In the rows, 128 means zero.
Facts:
bistun -ψ-> grolego; bistun -ψ-> veflidor; bistun -ψ-> grozam; bitu -ψ-> lekil; bitu -ψ-> replitas; bolis -ψ-> gritinin
bolis -ψ-> fidrer; breklomi -ψ-> zitru; breklomi -ψ-> zofon; breklomi -ψ-> grose; draple -ψ-> gisol; draple -ψ-> zigen
draple -ψ-> nalur; drude -ψ-> librik; drude -ψ-> fidrer; drude -ψ-> gusatrir; drude -ψ-> brafle; drutaskil -ψ-> lekil
drutaskil -ψ-> rinibrek; drutaskil -ψ-> ninapan; drutaskil -ψ-> feful; druton -ψ-> tagom; druton -ψ-> bredil; druton -ψ-> kesu
dustur -ψ-> kuflir; dustur -ψ-> plaskis; dustur -ψ-> kurel; flatofluk -ψ-> plavas; flatofluk -ψ-> steplaklan; flatofluk -ψ-> pofa
flileru -ψ-> sedifes; flileru -ψ-> petir; flileru -ψ-> skagak; futrer -ψ-> stufar; futrer -ψ-> vame; futrer -ψ-> grotrak
futrer -ψ-> grose; futrer -ψ-> brafle; grekaba -ψ-> plako; grekaba -ψ-> gusatrir; grubul -ψ-> lekil; grubul -ψ-> gritinin
grubul -ψ-> sedifes; grubul -ψ-> giplozun; guplum -ψ-> brusos; guplum -ψ-> tagom; guplum -ψ-> gritinin; guplum -ψ-> seten
guplum -ψ-> plako; guplum -ψ-> zitru; guplum -ψ-> giplozun; kiplen -ψ-> seram; kiplen -ψ-> steplaklan; kiplen -ψ-> librik
kiplen -ψ-> sutuk; kiplen -ψ-> dipla; kistak -ψ-> plako; kistak -ψ-> brafle; klinuzo -ψ-> gusatrir; klinuzo -ψ-> flivevi
klufler -ψ-> breziklin; klufler -ψ-> griskatrun; klufler -ψ-> nalur; kluplim -ψ-> nalur; liran -ψ-> grolego; liran -ψ-> plidri
liran -ψ-> grotrak; loflun -ψ-> plidri; loflun -ψ-> kuflir; muvo -ψ-> flusom; muvo -ψ-> sedifes; muvo -ψ-> flivevi
muvo -ψ-> flogalek; pastimi -ψ-> skemol; pastimi -ψ-> stufar; pegan -ψ-> fudror; pegan -ψ-> ralus; pestutros -ψ-> merulim
ploki -ψ-> breziklin; rona -ψ-> brusos; rona -ψ-> feni; rona -ψ-> gefir; rona -ψ-> dipla; sabreze -ψ-> flusom
sabreze -ψ-> zitru; sabreze -ψ-> brafle; sigron -ψ-> potri; sigron -ψ-> ninapan; sigron -ψ-> lolas; sigron -ψ-> paku
skagrotri -ψ-> leziplim; traro -ψ-> naskem; traro -ψ-> gukles; traro -ψ-> droso; traro -ψ-> plaskis; traro -ψ-> zitru
troko -ψ-> lomi; troko -ψ-> bredil; troko -ψ-> merulim; troko -ψ-> seten; troko -ψ-> sutuk; bistun -Δ-> zofon
bistun -Δ-> flazas; bolis -Δ-> flileru; bolis -Δ-> flusom; brafle -Δ-> naskem; brafle -Δ-> gitur; brafle -Δ-> flogalek
dipla -Δ-> traro; dipla -Δ-> nalur; drutaskil -Δ-> gitur; feni -Δ-> tegik; feni -Δ-> dustur; fidrer -Δ-> futrer
flivevi -Δ-> plako; flivevi -Δ-> sutuk; flivevi -Δ-> klufler; fofa -Δ-> kistak; gapus -Δ-> sutuk; gapus -Δ-> klutrem
giplozun -Δ-> flileru; giplozun -Δ-> grose; gobel -Δ-> mito; gobel -Δ-> klufler; grekaba -Δ-> nudu; grigris -Δ-> skagrotri
gritinin -Δ-> kuflir; gritinin -Δ-> draple; gritinin -Δ-> trisok; grubri -Δ-> futrer; grubri -Δ-> trisok; gukles -Δ-> lekil
kesu -Δ-> klutrem; kesu -Δ-> grataklil; kesu -Δ-> nalur; kladol -Δ-> puflo; leziplim -Δ-> ralus; librik -Δ-> lukasal
liran -Δ-> flileru; loflun -Δ-> flileru; loflun -Δ-> bredil; loflun -Δ-> sisti; loflun -Δ-> gefir; loflun -Δ-> ralus
muke -Δ-> lekil; pastimi -Δ-> gedebos; pastimi -Δ-> gitur; pastimi -Δ-> trisok; pestutros -Δ-> traro; pestutros -Δ-> kuflir
pestutros -Δ-> tegik; pestutros -Δ-> sabreze; petir -Δ-> nalur; rinibrek -Δ-> skagrotri; rinibrek -Δ-> brusos; rinibrek -Δ-> tagom
rinibrek -Δ-> kuflir; samuk -Δ-> kistak; sedifes -Δ-> replitas; sedifes -Δ-> flazas; sigron -Δ-> guplum; skemol -Δ-> kistak
skemol -Δ-> skagak; skobomu -Δ-> klafla; skogra -Δ-> pegan; skogra -Δ-> seten; soramas -Δ-> grolego; soramas -Δ-> merulim
soramas -Δ-> grubul; steplaklan -Δ-> zigen; steplaklan -Δ-> skagak; stubrek -Δ-> flazas; tadrer -Δ-> pofa; troko -Δ-> plidri
troko -Δ-> traro; troko -Δ-> klafla; troko -Δ-> feful; zegro -Δ-> grozam; zegro -Δ-> klafla; zegro -Δ-> fudror

Known rows:
grubri: [118 170 116 103 101  90 110 101 108  91 100 114 110 135  93 133 113 137
 165 129 132  85 125 118 127 120 150 165 159 100 127 128 137 141 127 222
  97 130 144 138 145  76 130 144 157 175 126 116 161 140]
skobomu: [149 171 107  98  96 116 133  69 121 113  65 143  94 125  92 146  91 124
 167 128 141 126 107  95 101 134 167 144 138 132 112 112 142 163 120 214
  76 152 154 112 137  74 150 144 182 166 116 122 162 167]
nudu: [116 151  95  91  86 111 111  89  98 124  86 134  99 128  86 142  95 110
 164 170 132 108 115 136 100 144 145 168 148 114 142 119 134 139 132 196
 111 144 152 150 121  73 138 131 165 201 130 125 144 144]
grataklil: [113 148  93  86  85 104 107  98  99 122  87 130  98 126  78 145 100 107
 160 170 138 111 112 136 100 147 140 170 150 120 145 115 131 136 130 193
 112 149 157 152 115  76 132 130 162 207 128 130 142 149]
zigen: [132 155  89 103  89  86 136  77 113 129 100 164 104 132  88 147 117 119
 179 200 125 117 133 127  93 129 136 142 163 104 132 130 117 133 138 202
 109 138 200 148  88  51 122 115 135 175 148 123 115 139]
zegro: [147 169 108  98  96 114 129  74 121 110  69 140  95 125  91 144  91 123
 165 132 141 121 107  99 102 132 167 145 141 132 116 109 144 159 124 210
  80 149 153 116 137  75 151 145 182 171 118 121 161 163]
brafle: [122 104 143 101 115  82 135  91 132 103  93  97 140 142 110 156  88 120
 151 167 146  44 136 118 102 100 150 159 143  93 127 131 140 170 121 217
 111 150 151 168 151  99 130 152 120 140 112 129 153 154]
flileru: [123 151 100  89 100 138 115  89  65 126  84  95  66 119  86 163  54 105
 149 128 126 108 142 128  60 107 139 172 140 112 157 140 127 143 184 201
 130 113 167 173 130 131 113 110 201 198 149 157 132 165]
liran: [146 184 137  87 101 102 134  93  98 119  75  98 125 154  20 134  57  93
 139 102 158  82 135 149  61 103 144 128 116 127 112 118 142 150 155 215
 156 111 173 159 140 112 136 110 183 180 124 141 192 138]
puflo: [116 152  96  90  85 110 112  88  97 122  86 135  97 127  88 143  98 109
 164 166 132 107 113 136 100 144 145 168 146 117 139 118 133 137 130 196
 109 144 151 152 118  75 137 132 163 202 128 127 144 143]
dipla: [ 91  94 123  78 115  64 124 102 143 108  89 113 105 122  43 138 121 111
 146 158 149  93 120  90 118 125 165 169 151 145 119  98 148 167 119 199
  91 208 156 129 133  91 131 117 135 163 128 170 150 190]
kluplim: [141 178  78 113  99  95 135  83 100 125 102 160 101 128  75 141 111 119
 174 180 125 127 130 134  81 125 131 148 168  99 116 134 126 117 145 192
 110 137 202 146  79  58 103 116 156 189 154 135 120 136]
sigron: [140 186 117 120 125 128  90  88  90 104 126 108  87 126  60 163  91 144
 134 122 136 105 109 125 120 104 163 147 156 117  89  87 101 137 132 189
 120 122 129 125 111 100 129 114 202 214 122 142 148 168]
gukles: [156 121 129  82 100 100 121  80 141 142 106 126 105 140  97 125  53 111
 155 111 134  76 138 125 132  90 120 190 149 163 102 134 150 178 117 163
 102 140 136 185  81  73 165 125 131 158  92 100 161 129]
ralus: [103 144 100  75  68 106 109  93  94 119  77 132  88 128  94 143  98 108
 172 169 126 115 113 129 105 152 143 171 143 125 168 121 131 148 135 206
 105 136 154 155 133  74 157 132 161 195 130 114 150 143]
stufar: [127 116 125  89  96  98 139  82 117 136  74 122 141 138  90 164  79  98
 152 199 150  69 116 148  75 140 143 144 131 108 137 114 131 153 122 199
 131 148 158 173 130  86 141 146 138 179 109 138 149 149]
grose: [127 111 118  82  98 100 136  78 113 139  70 121 127 139  91 159  73  90
 150 185 147  66 134 145  68 128 139 151 117 111 138 121 129 163 121 198
 134 147 159 175 124  96 136 136 134 175 115 134 151 146]

Rows:
No name comes twice in this set of rows, the named rows included.
[133 120 124  83  96  97 137  82 118 137  71 125 145 146  84 161  78  95
 151 195 156  64 119 153  77 144 142 140 121 111 131 110 129 154 112 197
 138 150 154 173 127  82 144 145 134 184 103 130 161 142] => grotrak
[152 185 121  84 101 106 122  92 107 121  83 113 111 153  34 129  62  94
 141  99 157  84 140 141  79 106 134 151 112 135 113 121 143 155 134 214
 144 118 163 149 126 103 133 113 170 183 118 123 182 131] => loflun
[ 95 151  83 107 125 122 125  80  87 126  87 113 109 128  55 125 104  97
 151 153 133 109 123 154  72 128 177 181 167 108 102 126 171 122 159 175
 106 188 123 152 122 108 113 118 176 210 136 185 153 144] => kiplen
[138 126  90  70  92 103 108  75 120 140  76 145  99 144  94 141  79  86
 146 162 145  63 148 137  89 128 122 185 107 129 138 124 130 168  91 198
 122 150 140 157 101  85 134 128 123 186 110  97 144 130] => plaskis
[126 121  97  82  84  46 131 110 129 123 102 159 100 122  58 151 127 122
 170 210 138 115 128 104 107 140 110 146 157 120 144 113 103 135 119 197
 113 162 229 145  75  43 106 110 124 177 151 136 108 166] => nalur
[127 112 103  86 100 112 124  77 109 134  81 125 115 137  98 159  75  87
 141 187 146  75 128 139  76 114 137 175 123 108 126 120 137 157 112 199
 127 157 153 162 112  94 130 140 139 182 117 129 146 134] => zofon
[124 143 126 100 124 117 126  83  93 115  95  87  88 131  62 149  64 108
 140 109 133  93 149 114  72  77 161 159 144 122 119 131 143 159 177 206
 126 134 159 156 138 136 118 102 183 167 142 166 153 166] => bolis
[112 147  95  76  72 114 113  85 102 123  71 141  88 126 105 144  98 108
 173 172 129 116 110 124 103 160 145 172 141 125 164 119 136 150 128 205
  94 145 150 147 134  67 155 141 163 196 125 112 148 148] => fudror
[126  95 130  93 106 115 114  55 104 151 120 125  90 115 122 183  68 144
 158 176 110  81 120 124 135 110 141 161 173 139 124 107  92 172 133 144
 107 129 116 193  79  78 173 112 152 193 101 139 126 164] => lekil
[114 141 118  97  78 115  99  83 102  86 114 119  95 132  80 146  86  94
 140 164 130 130  79 119 119  82 157 181 147 112 100  98 152 145 122 231
 117 146 175 118 123  78 155 141 169 170 139 109 165 114] => stubrek
[125  91 104  77 104 104 125  70 120 140  78 132 106 136 113 157  79  90
 146 181 141  59 149 124  82 118 132 180 119 119 140 127 131 177 109 194
 117 162 144 169 111  97 132 131 118 170 114 123 133 148] => zitru
[105 153  79 105 127 125 118  77  90 129  90 117 101 126  65 132 100  95
 148 148 132 106 132 147  75 122 170 183 159 111 104 127 162 128 148 176
 107 180 126 152 115 106 108 120 172 209 134 172 146 146] => rona
[ 99 102 134  99 117  92 134  78 128 110  91 111 120 135  86 146 100 106
 153 164 134  83 125 109 103 104 177 160 155 120 113 120 151 168 141 205
 100 178 144 150 145  95 149 129 133 150 121 154 155 164] => librik
[127 135 122  83  88  94 130  84 116 136  72 131 143 146  75 154  87  99
 156 194 153  69 114 158  85 154 141 136 122 113 133 103 123 151 104 200
 137 143 150 164 126  72 153 136 140 191 103 119 166 132] => grolego

Now the same things, written a new way:
Known rows:
dustur: [121 176 133 123 135 118 130 125 116 126 128 172 100 111  97 155 140 115
 101 130 131 138 133 131 131 111 133 120 114 136 130 134 125 124 131 134]
feni: [126 116 122 130 125 132 129 136 126 127 124 118 135 127 135 126 132 131
 131 129 123 137 123 126 121 144 126 127 130 126 125 122 129 130 136 126]
plaskis: [121 130 116 129 128 117 130 128 122 121 126 124 126 116 121 128 146 125
 113 126 127 148 129 127 103 168 131 126 127 131 121 114 125 129 135 130]
skobomu: [125 117 125 125 134 126 131 136 121 123 120 110 129 125 141 129 147 138
 136 131 123 134 125 130 127 147 128 124 131 124 126 123 125 127 119 122]
grose: [125 104 122 109 127 124 126 114 128 124 129 108 130 140 126 126 144 128
 129 126 126 145 141 121 110 149 126 137 130 128 126 121 129 127 116 128]
zigen: [131 120 122 126 128 125 129 138 128 125 132 114 133 129 131 117 127 137
 131 124 125 126 126 128 115 149 130 110 134 128 126 119 129 134 117 127]
lekil: [136 104 136 143 141 112 119 102 142 127 119 118 122 150 163 110 108 124
 142 116 162 114 107 126 136 128 123 117 129 121 133 114 130 133 163 130]
lolas: [130 119 128 130 133 128 128 130 132 128 127 113 133 133 137 125 130 130
 132 125 132 129 126 125 117 157 126 123 129 127 126 119 129 133 128 126]
grubri: [127 115 124 132 122 131 132 128 123 128 128 113 130 127 139 126 140 127
 129 128 118 135 123 125 129 163 129 134 129 125 127 124 130 136 149 126]
paku: [130 119 127 131 132 128 128 132 132 129 128 114 133 132 136 122 127 131
 131 126 131 133 126 126 117 156 125 123 128 128 126 118 129 132 129 126]
samuk: [124 123 122 129 119 132 120 139 129 126 125 104 135 121 133 116 141 122
 120 128 122 124 121 124 126 145 125 110 125 126 126 126 129 131 124 125]
drude: [122 165 129 123 134 141 126 112 133 140 139 141 126 115 124 133 118 120
 147 131 125 105 141 140 174  75 125 170 124 133 139 175 143 113  83 128]
brusos: [130 115 124 132 125 122 130 131 130 127 127 119 139 127 128 123 126 134
 127 125 130 138 126 125 119 142 129 137 133 127 122 122 124 124 131 126]
gritinin: [130 100 136 147 116 120 127 114 132 125 124 110 135 127 143 122 126 126
 128 128 134 123 118 130 146 138 131 148 134 124 125 128 115 132 168 127]
grigris: [125 118 122 129 127 131 130 132 125 126 125 118 133 127 138 122 138 129
 131 127 122 132 125 127 124 152 127 124 130 125 127 121 128 131 133 127]
tagom: [130 114 124 132 123 124 130 132 129 126 126 120 140 126 122 124 124 132
 124 127 129 143 126 125 120 130 131 141 133 126 121 123 124 123 133 127]
fofa: [122 123 123 126 119 129 120 139 130 126 124 106 134 121 129 116 142 124
 120 128 122 119 121 125 126 148 125 107 125 125 126 126 127 131 124 125]

Rows:
No name comes twice in this set of rows, the named rows included.
[139 133 170 138 129 134 122 104 139 136 126 150 106 160 137 145 116 121
 131 131 146  88 121 125 177  67 123 129 119 125 143 144 120 136 163 128] => drutaskil
[136 131 166 154 123 115 117  96 141 128 124 154 110 136 125 139  97 116
 120 131 164  85 121 138 176  53 134 147 124 131 133 147 104 127 167 132] => grubul
[128 115 123 120 134 127 127 124 132 128 129 109 132 136 133 122 143 128
 134 125 126 140 133 124 116 158 125 130 128 129 126 120 133 131 122 126] => vame
[135 129 127 136 122 134 135 156 129 134 121 138 150 127 113 131 103 144
 124 128 125 154 120 120 113 114 127 136 128 124 119 117 129 118 137 126] => merulim
[134 160 147 124 132 137 128 133 130 136 128 164 118 134 109 146 107 134
 128 132 133 119 128 126 151  66 127 128 120 130 134 143 130 119 122 130] => flatofluk
[123 150 142 140 107 120 130 111 130 125 122 160 105 124 110 148  92 122
 116 126 151  94 134 143 137 100 128 135 122 133 140 145 113 124 149 133] => flileru
[125 117 125 138 124 133 130 124 128 130 128 109 138 125 145 120 132 123
 139 127 121 125 124 130 140 154 126 142 131 124 129 134 131 131 136 126] => fidrer
[122 132 125  98 123 120 120  86 123 123 136 141 111 129 102 137 150 116
 122 133 122 137 156 129 162  58 136 175 129 130 129 164 123 107  93 135] => sabreze
[138 121 123 115 125 126 131 145 124 123 137 123 128 135 130 115 117 143
 131 124 124 114 127 129 114 143 134  93 141 128 130 118 128 139 110 128] => breziklin
[123 129 119 133 133 121 131 133 125 125 127 122 129 115 126 126 140 125
 121 125 129 141 127 127 107 170 128 120 127 130 124 115 128 132 135 128] => kurel
[118 153 108 145 135 134 135 139 130 135 136 107 145  90 145 113 119 123
 146 120 123 115 127 145 134 186 125 152 131 134 131 146 144 126 106 124] => gusatrir

Now the same things, written a new way:
Known rows:
pastimi: [111 164 109 120 123 147 128 123 149 147 104 110 112 174 120 109 154 142
 121 114 122 147 116 108 207 122 123 117 162]
gisol: [126 115 132 126 123 125 131 123 117 116 136 128 130 126 117 147 107 121
 121 121 126 118 128 127 126 120 117 143 136]
tegik: [116 117 129 125 132 127 127 123 115 118 124 128 131 122 115 131 107 113
 117 118 121 119 132 138 133 121 115 130 122]
ninapan: [118 117 115 128 114 122 123 122 119 119 135 112 144 126 118 111 108 113
 119 112 122 122 124 135 142 125 118 126 145]
futrer: [116 187 108 153 141 134 129 123 154 163 105 113 141 126 116 116 163 114
 122 154 127 216 115 119 217 124 168 115 146]
nudu: [115 116 132 125 126 123 128 123 118 119 132 125 135 123 115 133 109 115
 125 121 120 118 132 135 123 125 117 127 124]
ralus: [114 117 122 122 119 119 125 121 116 115 147 110 142 123 114 129 114 112
 125 132 124 117 125 134 130 124 126 123 118]
fofa: [118 142 191 122 108 129 123 118 116 121 156 210 120 140 122 110 177 118
 116 116 128 122 147 107  99 122 118 119 117]
gristugram: [116 111 129 123 124 124 127 120 115 118 130 127 133 125 118 132 110 115
 122 123 123 120 134 137 126 123 117 129 121]
lolas: [117 112 128 123 123 122 124 126 116 118 135 121 138 124 114 122 111 114
 119 116 124 120 134 140 130 122 116 131 132]
droso: [116 115 139 129 143 124 134 125 116 119 128 125 136 124 125 140 109 109
 122 126 124 120 136 122 123 121 125 126 120]
rinibrek: [116 121 105 127 124 120 125 125 114 118 140 125 127 126 114 114 107 130
 118 114 123 117 123 127 154 120 115 132 132]
troko: [123 112 105 128 141 175 127 125 120 117 108 108 113 126 182 114 165 244
 118 114 119 115 118 110 100 200 117 118 108]
trisok: [112 113 105 127 141 136 121 128 122 122 131 157 111 129 116 172 106 120
 137 116 120 117 136 132 162 125 113 126 130]
bitu: [175 126 109 136 113 130 126 127 179 153 107 112 115 145 115 114 155 125
 123 114 122 122 121 106 119 124 118 112 187]
seten: [108 115 145 122 138 125 128 123 118 118 131 121 125 123 120 117 111 124
 132 116 121 121 138 130 111 134 113 121 121]
pegan: [129 137 107 128 117 140 128 127 156 144 106 109 111 129 137 108 164 122
 128 126 121 122 121 105 108 122 122 119 136]

Rows:
No name comes twice in this set of rows, the named rows included.
[118 119 110 125 129 155 130 123 132 119 104 112 112 141 172 115 165 223
 127 116 124 117 117 108 104 181 118 120 117] => pestutros
[218 113 105 126 109 125 127 160 166 117 106 117 113 150 163 142 199 111
 179 187 123 120 120 109 101 128 175 118 109] => flileru

The same things again, as new rows of numbers:
Known rows:
replitas: [139 129 125 128 161 121 113 138 128 110 106 123 123 138 132 118 135 102
 152 123 112 166 124 112 131 142 147 124 140 121 162 126]
merulim: [128 155 160 152 122 140 115 139 108 113 108 174 157 117 121 110 119 105
 116 116 126 137 126 121 125 123 141 155 139 123 138 122]
grubri: [129 134 123 130 120 118 111 134 109 109 124 136 158 119 135 126 119 103
 142 114 113 108 123 137 131 121 143 126 142 129 117 119]
leziplim: [143 128 119 140 120 122 113 134 113 109 105 134 124 121 152 107 117 105
 129 113 109 128 140 135 145 122 142 124 115 123 119 127]
plavas: [129 134 128 127 129 118 112 138 111 110 108 136 130 119 132 108 121 103
 127 111 111 121 120 114 128 124 143 134 126 119 127 122]
tadrer: [128 129 122 127 128 121 113 136 111 108 110 132 130 125 139 107 120 104
 128 116 111 117 113 122 135 121 140 136 134 130 127 121]
rinibrek: [132 136 129 123 138 120 114 136 112 122 111 164 147 125 130 111 124 106
 138 114 112 108 129 128 148 124 139 129 126 125 117 136]
feni: [129 130 126 125 136 120 114 142 109 114 107 167 147 117 135 107 121 103
 119 113 114 109 119 126 142 121 140 124 129 126 115 126]
sedifes: [130 132 120 129 161 123 116 133 119 110 110 136 113 172 148 144 120 104
 141 114 111 151 110 124 125 119 140 122 196 120 129 180]
puflo: [134 128 127 123 132 120 113 135 114 110 106 118 126 122 132 111 124 103
 126 110 115 135 121 116 122 122 142 148 127 120 124 119]
drutaskil: [127 134 125 125 123 123 199 136 129 160 133 122 114 116 123 106 135 170
 141 116 114 116 114 172 126 195 177 126 112 124 118 133]
sisti: [165 131 122 140 120 130 112 134 123 109 107 121 117 121 151 102 120 104
 128 113 109 147 154 126 140 121 141 127 109 120 115 119]
guplum: [132 154 122 146 121 160 168 135 113 175 107 149 120 121 123 160 125 140
 117 131 152 145 110 141 121 146 141 126 107 119 116 154]
futrer: [138 130 119 137 118 154 154 138 120 169 122 118 116 118 118 110 153 209
 146 124 142 108 149 120 120 177 142 126 108 128 120 121]
tegik: [145 130 135 120 145 117 118 137 115 110 109 132 143 117 131 109 126 108
 116 120 147 114 131 117 129 123 135 122 110 117 114 120]
dustur: [146 132 143 122 161 145 162 136 109 161 110 125 118 117 123 103 119 158
 124 118 209 109 129 125 120 123 146 127 112 118 114 159]
gedebos: [131 131 133 129 117 121 113 131 114 112 107 121 156 116 126 120 135 112
 142 116 118 115 136 131 125 122 152 126 130 119 119 122]

Rows:
No name comes twice in this set of rows, the named rows included.
[126 161 138 148 119 164 172 136 108 170 114 179 118 119 120 107 118 112
 119 118 145 121 117 139 120 122 140 126 108 124 118 140] => druton
[157 134 140 152 121 146 113 137 113 108 107 153 129 120 129 108 118 105
 118 113 112 151 156 134 139 124 140 128 119 119 122 122] => bredil
[150 134 116 131 121 118 116 134 115 109 110 134 113 125 152 117 123 109
 123 112 114 138 126 151 156 133 140 125 148 121 112 150] => giplozun
[145 130 124 124 127 157 134 138 106 183 114 122 118 118 117 128 120 164
 121 132 236 108 112 149 120 123 141 126 109 117 116 160] => traro
[133 169 183 120 121 144 118 150 113 114 111 159 131 114 119 105 122 104
 122 115 140 119 108 110 133 122 154 156 120 120 141 121] => sutuk
[136 142 127 124 134 120 184 135 140 172 111 121 116 117 119 106 120 148
 122 116 113 139 110 152 121 199 155 126 109 120 118 155] => bitu

